(in the rows, 128 means zero)
Each row of numbers stands for one node and depends on some of the facts below. Use the named rows to name the rest.

Some rows with their names:
K_756: [130 107 105 177 147 160 143 118 157 148 122  88 130 172 168 154 159 133
 118 140 145 137 100 114 156 153 150 147  65 144 134 131 123]
K_925: [136 127 106 120 111 113 102 149 113 119 113 128 108 113 111 135  65 142
 122 155 120 134 119 133 133 129 125 133 134 146 136 127 115]
K_461: [118 106 138 116 109 103 141 143 134 130 108 125 140 139 103 131 112 125
 142 152 121 125 158 147 132 137 116 115 135 125 103 124 121]
K_73: [111 103 130 127 125 133 116 133 133 137 134 176 127 122 127 124 102 129
 137 126 125 129 131 134 108 133 103 132 139  95 128 136 119]
K_649: [128 123  75 110 157 117 142 152  71 138 142 133 129  84 136 111 120 158
 119 114 133 115  84 128  69 131  51 128 169 113 130 133 100]
K_379: [119 149 163 109 139 148  89 109  95 132 139 166 129 118 142 105 138 116
 154  89 100 150 145 122 102 132 106 124 158  91 110 110 131]
K_965: [140 127  90 125 147 127 136 136 127 123 134  95 109 112 114 136 128 169
 112 148 154 120  89 122 103 137  61 110 150 137 125 129 120]
K_510: [139 126 114 119 109 117 107 137 120 118 118 137 110 110 115 137  73 134
 123 149 114 136 119 133 141 125 138 130 122 145 136 127 120]
K_700: [182 116 161 169 121 156 138 117 132 130 141 130 167  66  53 117 102 124
 173 166 154 120 117 145 117  93 128 120 113 141 138 133 132]
K_818: [115 149 134 129 109 118 127 167 171 114 106 150 133 147  99 133  79 133
 143 126 147 135 162 120 145 111 111 138 166 116 120 128 140]
K_429: [138 124 118 117 107 121 103 135 117 121 118 136 108 108 112 140  72 131
 125 150 112 140 121 132 137 126 136 128 123 143 134 127 120]
K_681: [102 130 131 188 137 147 143 136 129 151 126  95 145 168 152 121 151 112
 109 154 144 123 128 140 159 125 193 169  87 145 161 147 137]
K_153: [138 148 166  85 122 125 120 119  89 130 124 117 133 125 130 110 164 109
 146 107  91 145 155 133 124 129 119 100 149 134  88 101 131]
K_760: [137 157 150 132 164 178 108  90  63 158 142 129 142 149 221 104 217  98
 149  51  77 167 117 100 125 140 165 152 108 111 121 102 128]
K_949: [146 129 121 117 108 123 104 132 121 116 120 140 113 105 111 135  72 131
 132 148 113 136 120 133 136 124 137 128 117 149 130 123 121]
K_230: [148 180 161  97 119 141 118 127 121 110 133 139 124 128 136 119 148 117
 155  66 106 151 148  98 137 101 119 116 172 115 113 103 148]
K_753: [129 110 125 141 133 136 117 126 134 139 129 174 143 108 119 123  95 132
 150 129 135 123 131 134 101 132 113 135 127 101 124 132 119]
K_164: [144 118  87 160 128 135 134 131 107 140 113 103 128 145 177 148 122 123
 118 138 109 139  99 122 162 139 192 166  69 160 151 131 108]
K_49: [ 77 159 141 111 116 121 136 124 133 123 155 140 126 116  91 114 105 101
  76 150 179  95 143 151 119 110 150 121 109 166 139 156 156]
K_761: [138 122  97 173 129 143 173 148 150 137 111 108 150 165 179 150 147 124
 134  98 138 130 116 100 164 118 168 166  96 135 146 136 122]

Facts:
K_107: σ K_554,K_852; η a; φ g
K_109: η a; φ d; λ K_756
K_140: η b; φ f; λ K_289,K_551
K_146: η b; φ e; λ K_383,K_982
K_153: σ K_490; η a; φ f; λ K_944,K_760
K_159: σ K_225,K_163; η c; φ i; λ K_395
K_163: η b; φ g; λ K_460
K_164: σ K_528; η c; φ h
K_178: η b; φ e; λ K_520,K_107
K_207: η b; φ h
K_210: η b; φ e; λ K_697,K_395,K_551
K_223: η b; φ d; λ K_760,K_460,K_109
K_224: η a; φ d; λ K_463,K_760
K_225: η b; φ i; λ K_231
K_229: η c; φ d; λ K_489,K_649,K_760
K_23: η c; φ i; λ K_327
K_230: σ K_653,K_762; η a; φ i; λ K_490,K_760
K_231: η a; φ h; λ K_477
K_24: η a; φ i; λ K_329
K_249: σ K_355,K_584; η b; φ f
K_25: η b; φ e; λ K_293
K_270: σ K_50; η a; φ i; λ K_794
K_273: η a; φ i
K_288: η a; φ h; λ K_107,K_760
K_289: σ K_25; η c; φ d; λ K_373
K_293: η a; φ e
K_3: η c; φ d; λ K_617
K_313: η b; φ f
K_327: σ K_617,K_844,K_554,K_770; η a; φ h
K_329: η b; φ e; λ K_605
K_331: η a; φ g; λ K_520
K_333: η b; φ g
K_351: η a; φ d; λ K_868
K_355: η c; φ e; λ K_477
K_361: η b; φ f; λ K_681,K_249,K_460
K_37: η a; φ i
K_373: η c; φ f
K_379: η b; φ d; λ K_760,K_818
K_383: η a; φ d; λ K_681
K_395: η a; φ g; λ K_923,K_760
K_397: η c; φ g; λ K_803,K_551
K_400: σ K_288; η a; φ h; λ K_794,K_760
K_407: σ K_770; η b; φ f
K_428: σ K_520; η b; φ g; λ K_844,K_792
K_429: σ K_355; η b; φ h; λ K_331,K_921,K_558
K_43: η a; φ d; λ K_923,K_852,K_460
K_451: η b; φ h; λ K_984,K_395,K_944,K_460
K_460: η a; φ g
K_461: σ K_490; η a; φ f; λ K_333,K_676
K_463: σ K_584,K_37,K_760; η b; φ f; λ K_373
K_477: η b; φ f; λ K_760
K_489: σ K_229; η c; φ g; λ K_373,K_760
K_49: η a; φ e; λ K_681,K_460
K_490: η a; φ e; λ K_760
K_50: η a; φ f; λ K_799
K_501: η b; φ g; λ K_653
K_508: σ K_37; η a; φ d; λ K_984
K_510: σ K_838,K_783,K_225,K_23; η b; φ h; λ K_584
K_516: η b; φ g
K_520: η b; φ g; λ K_760,K_551
K_528: η b; φ f; λ K_681
K_54: η c; φ g
K_551: σ K_224,K_223,K_944; η c; φ d; λ K_373,K_760
K_554: η b; φ d; λ K_783,K_373,K_760
K_555: σ K_957,K_231,K_37; η a; φ f; λ K_561
K_558: η a; φ f; λ K_760
K_561: η c; φ f; λ K_984,K_551
K_567: σ K_25; η c; φ e; λ K_313
K_571: σ K_501,K_760,K_140; η a; φ g; λ K_146
K_581: σ K_761,K_812; η a; φ g; λ K_508
K_584: η c; φ h
K_599: η a; φ f; λ K_760,K_762
K_605: σ K_383,K_944,K_599; η c; φ e; λ K_373
K_606: σ K_355,K_561; η b; φ g; λ K_760
K_607: σ K_753,K_451; η b; φ e; λ K_799,K_760
K_608: η a; φ h; λ K_460
K_617: η a; φ f
K_634: η a; φ d
K_649: σ K_654,K_599; η b; φ d; λ K_923,K_551
K_653: η a; φ e; λ K_923,K_944,K_760
K_654: η b; φ d
K_658: σ K_23; η c; φ d; λ K_818
K_676: η c; φ e; λ K_273
K_681: η a; φ e
K_69: η c; φ d; λ K_760
K_697: σ K_293,K_351; η b; φ d; λ K_489
K_700: η b; φ e; λ K_329
K_715: σ K_231,K_757,K_477; η b; φ i; λ K_373,K_37,K_760
K_725: η c; φ i; λ K_605
K_73: σ K_961,K_50; η b; φ d; λ K_607
K_742: σ K_980; η b; φ d; λ K_653
K_749: η c; φ d; λ K_107
K_753: η c; φ d; λ K_99,K_654
K_756: η a; φ g
K_757: η a; φ i; λ K_460
K_760: η b; φ d
K_761: η a; φ i
K_762: η c; φ f; λ K_460
K_770: η a; φ e
K_780: η b; φ f; λ K_558
K_783: η c; φ e; λ K_460
K_786: η b; φ g; λ K_760,K_982
K_792: η b; φ e; λ K_516
K_794: σ K_838,K_584,K_490,K_69,K_762; η c; φ h
K_799: σ K_892,K_599; η b; φ f; λ K_489
K_803: σ K_331,K_273; η a; φ g; λ K_395,K_551
K_812: η a; φ h; λ K_760
K_818: η c; φ i; λ K_451,K_676
K_82: σ K_725,K_49; η c; φ g; λ K_761
K_838: η b; φ i
K_844: η a; φ g
K_852: η a; φ f; λ K_799,K_844
K_86: η a; φ f
K_864: σ K_757,K_23,K_490; η a; φ d; λ K_463,K_599
K_868: σ K_812,K_654; η c; φ i
K_892: η a; φ i; λ K_925,K_43
K_914: σ K_700,K_331; η a; φ i; λ K_868
K_919: σ K_224,K_207,K_329,K_490; η b; φ h; λ K_273
K_921: σ K_355; η c; φ f
K_923: σ K_451,K_293,K_927; η b; φ g; λ K_760
K_925: η a; φ h; λ K_561,K_770
K_927: η b; φ e; λ K_24,K_760
K_944: η b; φ d
K_949: σ K_146,K_3,K_273; η a; φ h; λ K_927
K_957: η b; φ e
K_961: η b; φ d; λ K_207
K_965: η a; φ g; λ K_407,K_551
K_980: η c; φ g; λ K_50
K_982: σ K_599; η b; φ i; λ K_463,K_373,K_490,K_760
K_984: σ K_501; η a; φ f; λ K_395,K_982
K_99: η b; φ h; λ K_329

Which node is each row?
No name comes twice in this set of rows, the named rows included.
[ 87 169 111 122 145  57 114 169 112 136  83 101 145 159  89 100  91 153
 118 172 130 120 182 157 126 156  95 133 184 135  87 111 124]  K_984
[ 81 130 134 140 128 113  96 133 154 135 117 181 134 143 112 118  79 125
 127 138 138 120 166 142 116 147 124 146 136  96 119 133 135]  K_383
[124 140 114 132 142 111 138 164  81 128 137  92 118 101 101  99 123 155
 109 157 146 113 103 147 103 108  77 129 183 134 152 140 123]  K_210
[124 168 102 124 131 108 141 172 137 120 112 128 136 131 110 124  91 149
 127 111 152 127 135 114 128 111  93 136 172 124 122 127 130]  K_159
[127 105 140 106 113 109 140 139 126 129 114 121 140 128 107 127 119 123
 144 152 120 125 153 145 130 133 109 108 133 130 103 122 121]  K_780
[105 116 138 111 112 100 140 142 142 129 110 132 142 140 102 127 112 120
 129 154 128 118 165 150 136 139 128 114 131 136 103 127 128]  K_528
[126  97 109 167 137 170 145 123 155 145 122  90 121 172 176 157 161 131
 116 141 143 142  97 114 160 148 141 145  68 138 138 137 124]  K_844
[134 141 145 110 146 101  96  80 130 105 147 169 122 108 138 114 167 130
 138  82  99 114 140 125  94 138 148 119 168  79 134 116 135]  K_554
[120 128 164 142 115 137 117 144 123 129 136 122 123 120  90 109 113 124
 134 163 140 130 137 144 133 108 122 130 149 125 146 137 142]  K_355
[140 103 111 140 149  37 107  78 181  80 140 167 118 107 121 132 162 162
 127 113 105  69 136 136  92 150 173 124 185  58 170 135 124]  K_289
[142 190 160 118 134  62  98 104 177  75 118 143 120 144 118 116 159 144
 145  80  99 120 179 110 141 121 172 125 211  84 133 103 156]  K_982
[108  49 149  76  82 125 158 161 132 126 127 136  95 132 128 146 127 118
 129 145 111 132 129 142 137 121  91  98 138 112 129 145 112]  K_852
[152 110 171  86 123 114  94  68 165  76 160 127  56 124 140 145 215 145
 122  95  79 128 116 104 125 136 128  76 182  77 151 119 145]  K_489
[132 162 171  97 146 156  86  97  79 135 148 163 126 111 153  99 163 112
 153  68  87 156 139 116 100 129 113 117 162  97 112 100 136]  K_69
[134 127 133 120 101 126  92 139 124 122 114 142 109 117 103 136  62 130
 132 157 112 146 134 132 145 124 130 130 128 142 129 122 122]  K_231

Now the same nodes, written a new way:
Named rows:
K_551: [151 198 168  92  85 137 123 137 185 116 119 102 163 156 156 104 138 117
 109  97 147 137 139 151  95 111 126  79 119 110 109 117 141 156 185 176
 145 125]
K_654: [111 182 169 104  87 143 162 198 159 109  88 111 211 139 144 100 145 123
 121 135 149 114 129 136 125 153 164 139  99 108 135 119 125 141 131 161
 104 149]
K_658: [134 167 179 122  93 132 137 188 156 112 113  95 201 108 159 108 134 111
 131 121 157 110 131 152 132 146 165 145  90 113 110 115 137 161 157 181
 122 151]
K_944: [114 186 173 105  86 142 160 195 157 106  91 107 214 139 147 100 143 124
 124 134 149 115 130 137 124 155 160 135 103 106 133 122 130 139 125 158
 102 151]
K_864: [136 173 176 122  94 130 138 183 153 121 111  99 192 112 155 108 136 120
 132 124 155 111 127 152 127 145 157 138  95 111 108 114 137 156 168 183
 129 148]
K_508: [147 186 185 125  98 131 133 173 160 100 126  93 196 106 177 112 136 114
 135 112 152 114 129 163 134 163 166 150  89 111 101 124 140 142 145 180
 120 153]
K_770: [ 98 179 166  98 125 135 145 191 154 108  89  99 225 163 129 118 128 132
 149 122 150 124 127 138 133 153 184 140 121 128 123 122 119 141 128 161
 101 130]
K_25: [119 165 172 111 129 128 122 183 152 114 109  89 213 137 141 127 120 121
 156 109 157 123 132 151 139 141 182 146 111 133 102 115 127 162 155 181
 119 129]
K_561: [150 182 178  96 106 131 105 167 148 102 136  89 188 141 177 137 152 116
  99  86 149 160 158 180 139 144 183 125 108 134 113 128 128 142 149 183
 100 127]
K_313: [109 176 169 105 102 132 141 214 127 123  90  97 212 153 138 120 156 141
 109 122 150 138 146 151 140 160 181 117 116 124 141 126 122 143 132 168
  78 138]
K_407: [110 179 168  99 101 132 140 209 128 121  92  99 210 157 140 120 157 139
 106 122 150 141 148 152 137 156 181 115 116 126 141 125 121 142 131 168
  78 135]
K_373: [119 198 151 101 110 120 144 192 114 154  84 118 173 167 132 113 164 166
 103 130 140 139 125 150 121 163 158  97 133 125 133 122 118 118 185 176
 105 127]
K_163: [138 162 189 100 102 113 121 191 102 137 128 113 193 136 145 134 137 105
 152 144 155 147 154 114 142 136 164 157 134 107  75  79 123 182 116 189
 131 157]
K_581: [129 160 184 124 107 113 123 191 145 122 120  98 181 134 162 122 148 114
 143 104 162 126 144 136 138 165 187 139 109 118  85  82 120 173 138 178
 114 135]
K_803: [145 175 182  87 101 125 110 150 173  94 138 107 168 158 183 133 155  93
 116  83 154 157 158 144 128 143 188 132 116 123  83  88 112 160 129 173
 120 117]
K_429: [113 152 195 120 110 119 131 177 143 120 100  90 201 111 161 115 134 104
 143 108 162 120 162 142 152 140 152 120 110 134 110 101 119 137 152 194
 112 126]
K_794: [ 93 169 186 107 106 125 154 188 142 116  77 102 211 139 148 105 142 117
 137 122 154 119 157 128 146 153 153 113 119 130 132 107 111 111 125 175
  92 126]
K_230: [124 195 175 126  93 110 127 168 159 134 116  74 219 122 137 113 136 126
 162  99 177 134 152 159 124 147 124  83 126 131 102  91 137 201 151 167
 105 134]
K_270: [120 183 167 114  97 112 135 172 147 126 118  93 221 110 147 120 146 116
 150 114 170 138 140 166 138 156 148 136 112 140 106  90 114 180 154 171
 109 130]
K_914: [119 184 167 115  98 112 135 173 146 124 118  93 221 108 146 120 147 115
 149 114 169 138 139 168 138 159 150 139 111 141 104  90 115 179 155 171
 109 131]

Rows to name:
No name comes twice in this set of rows, the named rows included.
[ 99 199 163 108  95 116 158 185 147 118  97 101 231 133 139 110 154 128
 146 124 164 136 132 155 134 176 151 134 119 136 126  96 107 155 127 152
  89 132]  K_273
[133 190 174  92  96 112 134 171 102 136 131 104 231 109 136 132 135 108
 162 152 160 160 148 148 141 135 127 157 135 128  92  90 122 183 129 183
 125 155]  K_757
[143 176 186 112  84 136 129 182 141 125 115  90 206 122 141 110 122 113
 142 135 157 124 146 135 123 119 132 117 113  99 105 114 153 183 139 182
 131 163]  K_223
[129 167 190 133  96 114 110 187 164 133 112  75 183 153 143 112 135 124
 150  89 174 124 161 122 118 142 152  68 127 106  84  81 144 209 134 174
 110 135]  K_606
[126 150 181 115 102 118 120 188 154 119 120 100 182 137 158 127 150 106
 132 103 163 131 149 135 134 150 190 137 108 121  89  77 115 183 140 177
 115 129]  K_331
[127 159 200  99 108 117 128 174  96 132 111 103 211 111 149 125 125  99
 153 147 152 141 170 123 157 119 131 142 132 121  98 103 125 137 128 204
 129 149]  K_608
[103 184 169 105 129 131 144 197 140 112  91  98 228 156 131 119 124 136
 158 128 149 121 123 136 137 162 179 147 121 124 116 126 124 136 122 165
 102 138]  K_681
[130 158 176 121  89 136 134 189 156 112 110  94 201 113 153 106 133 111
 125 123 156 114 129 152 129 137 161 142  90 118 115 108 133 168 158 181
 123 148]  K_73
[115 154 193 125 110 117 131 180 140 120 100  89 199 110 163 114 134 107
 145 108 160 118 157 144 155 146 153 123 109 134 111 102 119 129 151 193
 111 127]  K_919
[119 163 202 132 101 121 118 170 160 129  96  65 201 128 146 104 120 119
 155  92 169 118 175 132 134 124 119  54 128 122 109 102 145 164 146 189
 107 128]  K_812
[132 164 178 113  91 135 143 187 161 117 111 104 199 109 153 113 139 111
 129 122 159 109 138 151 133 137 169 146  89 112 113 115 135 169 162 179
 123 147]  K_753
[130 173 180 101 130 126 120 183 114 124 120  96 222 131 133 134 111 118
 168 140 151 136 135 138 143 131 167 163 128 123  88 119 135 163 134 190
 130 152]  K_49
[132 163 178  97 101 120 116 170 162 110 126 106 174 153 165 128 154 102
 122  97 157 145 152 136 128 144 184 132 113 122  89  82 112 170 138 176
 120 120]  K_965
[138 179 181 130  87 133 130 179 166 125 108  82 192 124 147  99 127 126
 139 110 161 109 137 146 116 133 137  93 106 104 109 117 154 178 161 177
 124 150]  K_224
[123 136 169 127  85 137 117 190 149 106 109  90 192 119 148  96 128 102
 110 129 148 120 112 153 117 127 156 149  95 130 123  92 120 168 173 185
 134 141]  K_697

